[  5  -1   6  -1   5   1   0  -8   2   2 -11   2  -2   5  -3   9  -4   0
  -7   3  -2  -7  -8  -3   8   3  -7   0  -8]	0
[  7  -3  12   2   7  13   0 -22   5   9  -1   2   0  14   1   5  -6   1
  -4   4  -2  -3  -7  -2  12  -8 -12   2  -4]	0
[  5   0   6   2  -2  11  -2 -16   3   7   0   4  -1  11  -1   5  -2   8
   0   4  -1  -1  -3   4  11  -4   1   5   0]	0
[  5  -6  13   2   9  18  -2 -22   7   6   0   2   7  10  -1   0  -3  -5
  -2   3  -2  -4  -2  -6   8 -12  -6   3  -2]	1
[  3   0   6   1   1   7   2 -14   2   5   0   1   1  10   1   4  -4   9
   1   4   0  -1  -4   4   8  -2  -2   5  -4]	0
[  2  -4   5   2   7   9  -1 -20   9   1  -3   2   2   9  -1   4   2  -4
  -7  -2   0  -8  -6   1   0  -4  -7   0  -8]	1
[  6   3   9   4   1  13  -6 -22  10   6  -5   5  -1   7  -5   6   2   2
  -5  -1   2  -5  -9  10   2  -3   1   1  -9]	1
[  6  -1  10   3   5  16  -7 -18   7   6  -1   5   0  -4  -2   6  -2  -2
  -7   0  -2  -8  -8   3   3  -6  -4   1  -7]	1
[  6   3  11   0   8  18  -6 -24   6  10  -5   6   0  10  -2   9   0   1
  -9   3  -1  -7 -11   8   6  -5  -2   3  -8]	1
[  7   2   8   5   2   9  -5 -15   4   2  -3   5   4   5  -4   3   1  -3
  -4  -2   0  -5  -8   7   1  -6  13   6 -10]	1
[  5  -1   8   1   5   8  -3 -17   7   4  -3   2   4   8  -1   3   0  -4
  -4   0   0 -11  -6   1   5  -6  -7   2  -5]	1
[  7   1   9  -2   6  21  -9 -28   3  11  -6   6   1  16  -2  12   1   6
 -12   2  -1  -9 -14   5   6  -1  -2  -1  -7]	1
[  6  -4  16   7   7  18  -4 -24   5  10   0   1   7   9  -4   4  -4  -5
  -3   5  -2  -5  -8  -3  11 -10  -6  -1   0]	0
[  8  -2  12   0   5  19   0 -27   4  13   0   2   6  20  -1   6  -7   8
   1   6  -3   0  -2   1  16 -13  -2   7   5]	0
[  4  -3   9   0   4  11   1 -20   2   8  -2   1   2  15   3   5  -4   7
  -1   4  -1  -1  -5   0  13  -9  -2   4   1]	0
[  6   0   8   3   2  10  -3 -22   9   5  -2   4   2  10  -3   3   0   3
  -2   0   2  -2  -6   3   6  -7  -3   4  -4]	1
[  5   1   1   5   4   8  -4 -14   7   3  -2   4   0   4  -4   3   2  -3
  -5  -1   1  -6  -7   1  -1  -2  -3   3  -9]	1
---
[ -6  -7   0   6   1  -6  -2   2   9  -1  -2   2   2   9  -4   5   0   2
 -11  -3  -4  -6  -9   2  14   0  11   2  -3]	2
[-1 -2  2 -2  0 -5 -4 -1  2 -1 -1  1  1  5  2  3  2  0 -4  5 -1 -3  9  2
  6  0  3 -3  0]	2
[ 4  4  2 -3  4 -1 -6  6 -5 -2  1 -3  0  2  1 -6  0 -1  4  3  0  3  7  0
 -4  1 -5 -1 -1]	4
[  5   4   1  -8   2   2  -6   3  -8   0   2  -5  -2  -2   1  -4   0  -2
   6   4   1   3  10   1 -10   1  -8  -3   0]	4
[ -3   1   4   2  -4   4  -9   7  -5  -1   4   4  -4  -5  -2   1   0   0
   4  -4  -1   0 -17   2   0   3   2   2   5]	2
[  0   0   4  -3  -3   2 -10   2  -4   0   1   3  -3  -4   2   0   0   0
   2  -1  -1   0  -6   3  -1   2   0  -1   2]	2
[ 2 -1 -1 -1  3 -4 -1  2  3  0 -1 -5  1  8 -2  1  1  0 -5  2  0 -1 14  0
  4 -1 -1 -3  0]	4
[ 4  0  0 -5  1 -2 -1 -5  0  0  0 -2  1  2  2 -3  0  0 -1  3 -1  1 12  1
  0  0 -3 -2 -1]	4
[  0   0   9   0   1   3 -16  10  -4  -1   3   1  -3  -2   0  -2  -2  -1
   1  -1  -3   0 -19   3   1   3   2   3   1]	2
[-4 -5  1  3 -2 -8 -5  4  6  0 -1  0  1  7 -2  6  2  2 -8 -1 -3 -6  6  2
 16  0  7 -3  0]	2
[  1   3   4  -3  -2   4 -13   1  -5  -1   4   3  -3  -4   2  -4  -1  -2
   4   1  -2   1 -14   3  -3   4  -1   1  -2]	2
[  4   0  -1  -7   1   0 -10  -3  -2   1  -2  -3   0  -1   0  -1   2  -2
   1   4   1   1   2   1  -2  -1  -2  -2   0]	4
[ 4  4  4 -5  2 -1 -8  5 -7 -2  3 -2  1  1  4 -5  1  0  2  2 -2  3 13  2
 -3  1 -5 -3  2]	4
